Below is a small trained network, with its code and all its weights. Each question gives an input and a target symbol and asks what happens when units are switched off, that is, made to give their printed mean instead of their output.

import numpy as np


def w(rows, s, z=0):
    codes = np.array(rows[::2]) - 128.0
    scale = np.full(codes.shape[1], s)
    scale[-1] = z or s
    return codes * scale


def f(y):
    return np.maximum(y, 0)


def softmax(a):
    e = np.exp(a - a.max(-1, keepdims=True))
    return e / e.sum(-1, keepdims=True)


def log_softmax(a):
    a = a - a.max(-1, keepdims=True)
    return a - np.log(np.exp(a).sum(-1, keepdims=True))


def net(x, mask):
    ids = ['βδεζηλπτψω'.index(c) for c in x.split()]
    T = len(ids)
    res = E[ids] + P[:T]
    q, k, v = (res @ M[0].T for M in (Q, K, V))
    z = softmax(np.where(np.tri(T) > 0, q @ k.T / 3**0.5, -1e9)) @ v
    res = res + np.where(mask[0], z, O[0][:, -1]) @ O[0][:, :-1]
    y = f(res @ A[0][:, :-1].T + A[0][:, -1])
    res = res + np.where(mask[1:9], y, B[0][:, -1]) @ B[0][:, :-1]
    return log_softmax(res[-1] @ U[:, :-1].T + U[:, -1])


Q, K, V, O, A, B = {}, {}, {}, {}, {}, {}
E = w([
[116,144,65],'β',
[163,86,52],'δ',
[139,168,150],'ε',
[159,79,139],'ζ',
[74,155,81],'η',
[91,82,115],'λ',
[225,193,253],'π',
[156,158,71],'τ',
[54,108,181],'ψ',
[60,171,135],'ω',
],0.016)
P = w([
[2,89,39],'0',
[41,134,64],'1',
[62,137,75],'2',
[76,140,81],'3',
[91,144,84],'4',
[95,148,91],'5',
[98,144,98],'6',
[90,144,102],'7',
[97,134,98],'8',
[99,130,90],'9',
[87,119,92],'10',
[88,110,93],'11',
],0.0046)
Q[0] = w([
[191,173,191],'head 1',
[3,69,19],'head 1',
[107,52,60],'head 1',
],0.0063)
K[0] = w([
[96,55,119],'head 1',
[223,248,225],'head 1',
[160,156,175],'head 1',
],0.012)
V[0] = w([
[231,226,76],'head 1',
[134,111,3],'head 1',
[216,30,159],'head 1',
],0.0056)
O[0] = w([
[196,186,132,5],'head 1',
[131,121,1,168],'head 1',
[175,38,158,90],'head 1',
],0.009,0.0023)
A[0] = w([
[61,205,125,205],'neuron 1',
[39,136,54,38],'neuron 2',
[132,156,76,176],'neuron 3',
[33,143,133,64],'neuron 4',
[140,69,114,248],'neuron 5',
[118,141,247,174],'neuron 6',
[188,150,83,124],'neuron 7',
[161,125,136,254],'neuron 8',
],0.013,0.0057)
B[0] = w([
[204,165,227,221],'neuron 1',
[255,33,64,242],'neuron 2',
[171,222,84,188],'neuron 3',
[178,13,219,205],'neuron 4',
[11,115,103,254],'neuron 5',
[79,141,27,182],'neuron 6',
[19,188,117,151],'neuron 7',
[52,189,225,182],'neuron 8',
],0.0066,0.008)
U = w([
[103,212,214,221],'β',
[12,136,134,192],'δ',
[190,126,192,96],'ε',
[122,70,207,92],'ζ',
[132,184,86,110],'η',
[128,140,139,3],'λ',
[166,143,79,127],'π',
[203,115,120,95],'τ',
[78,123,28,12],'ψ',
[129,62,91,189],'ω',
],0.011,0.0065)

Each question gives the input, a string of symbols that net reads in full, and the target symbol t.
The units are the heads (3 rows each of Q, K, V and O) and the neurons (one row each of A and B). Each row of codes is followed by its name. A weight is (code - 128) times the scale printed after its matrix; where a second scale follows, it is the last column's (O, A, B and U).
mask holds one flag per unit, heads first, then neurons. A switched-off unit (its flag False) gives its mean, the last column of its rows in O or B, instead of its output. The means were averaged over made-up inputs and are rounded, as every weight is.
A unit's drop is (log p(t) with every unit on - log p(t) with that unit switched off) / (log p(t) with every unit on - log p(t) with every unit switched off).
The circuit of an input: a set's keep is (log p(t) with only the set's units on - log p(t) with every unit switched off) / (log p(t) with every unit on - log p(t) with every unit switched off). Starting from all 9 units, units are removed one at a time, each time the one whose removal leaves the highest keep (on an exact tie, the one counted first), for as long as the keep stays at least 0.8.
circuit, biggest first: the units of the circuit, biggest drop first
most important unit: the unit with the biggest drop
top k neurons: the k neurons with the biggest drops, biggest first
drop when u is switched off: that unit's drop, to one decimal
input λ τ λ π η, target β: circuit, biggest first -> [head 1; neuron 2]
input λ β ψ λ π λ λ ω λ λ τ, target β: circuit, biggest first -> [head 1; neuron 2; neuron 8]
input ζ β ω λ λ ζ β ω ζ δ, target ψ: circuit, biggest first -> [neuron 1; neuron 4; neuron 7]
input ζ β τ β, target η: top neuron -> [neuron 3]
input τ η λ π ε τ λ λ δ ψ λ ω, target β: circuit, biggest first -> [head 1; neuron 1]
input λ δ β, target π: circuit, biggest first -> [neuron 2; head 1; neuron 3]
input ζ δ τ, target η: top 3 neurons -> [neuron 3; neuron 7; neuron 4]
input ψ λ λ ζ π ζ λ ω, target β: top 3 neurons -> [neuron 1; neuron 2; neuron 5]
input β η λ δ, target ψ: circuit, biggest first -> [head 1; neuron 7; neuron 1]
input ψ ψ λ π λ λ β ζ τ ψ ζ, target δ: circuit, biggest first -> [neuron 2; neuron 1; neuron 5]
input ψ ε λ λ λ π λ λ ζ δ, target β: drop when neuron 8 is switched off -> 0.2
input β λ τ, target η: drop when head 1 is switched off -> 0.4
input π η ε, target β: drop when head 1 is switched off -> 0.1
input π δ ψ η ζ β δ ζ ζ λ ε δ, target δ: most important unit -> neuron 2
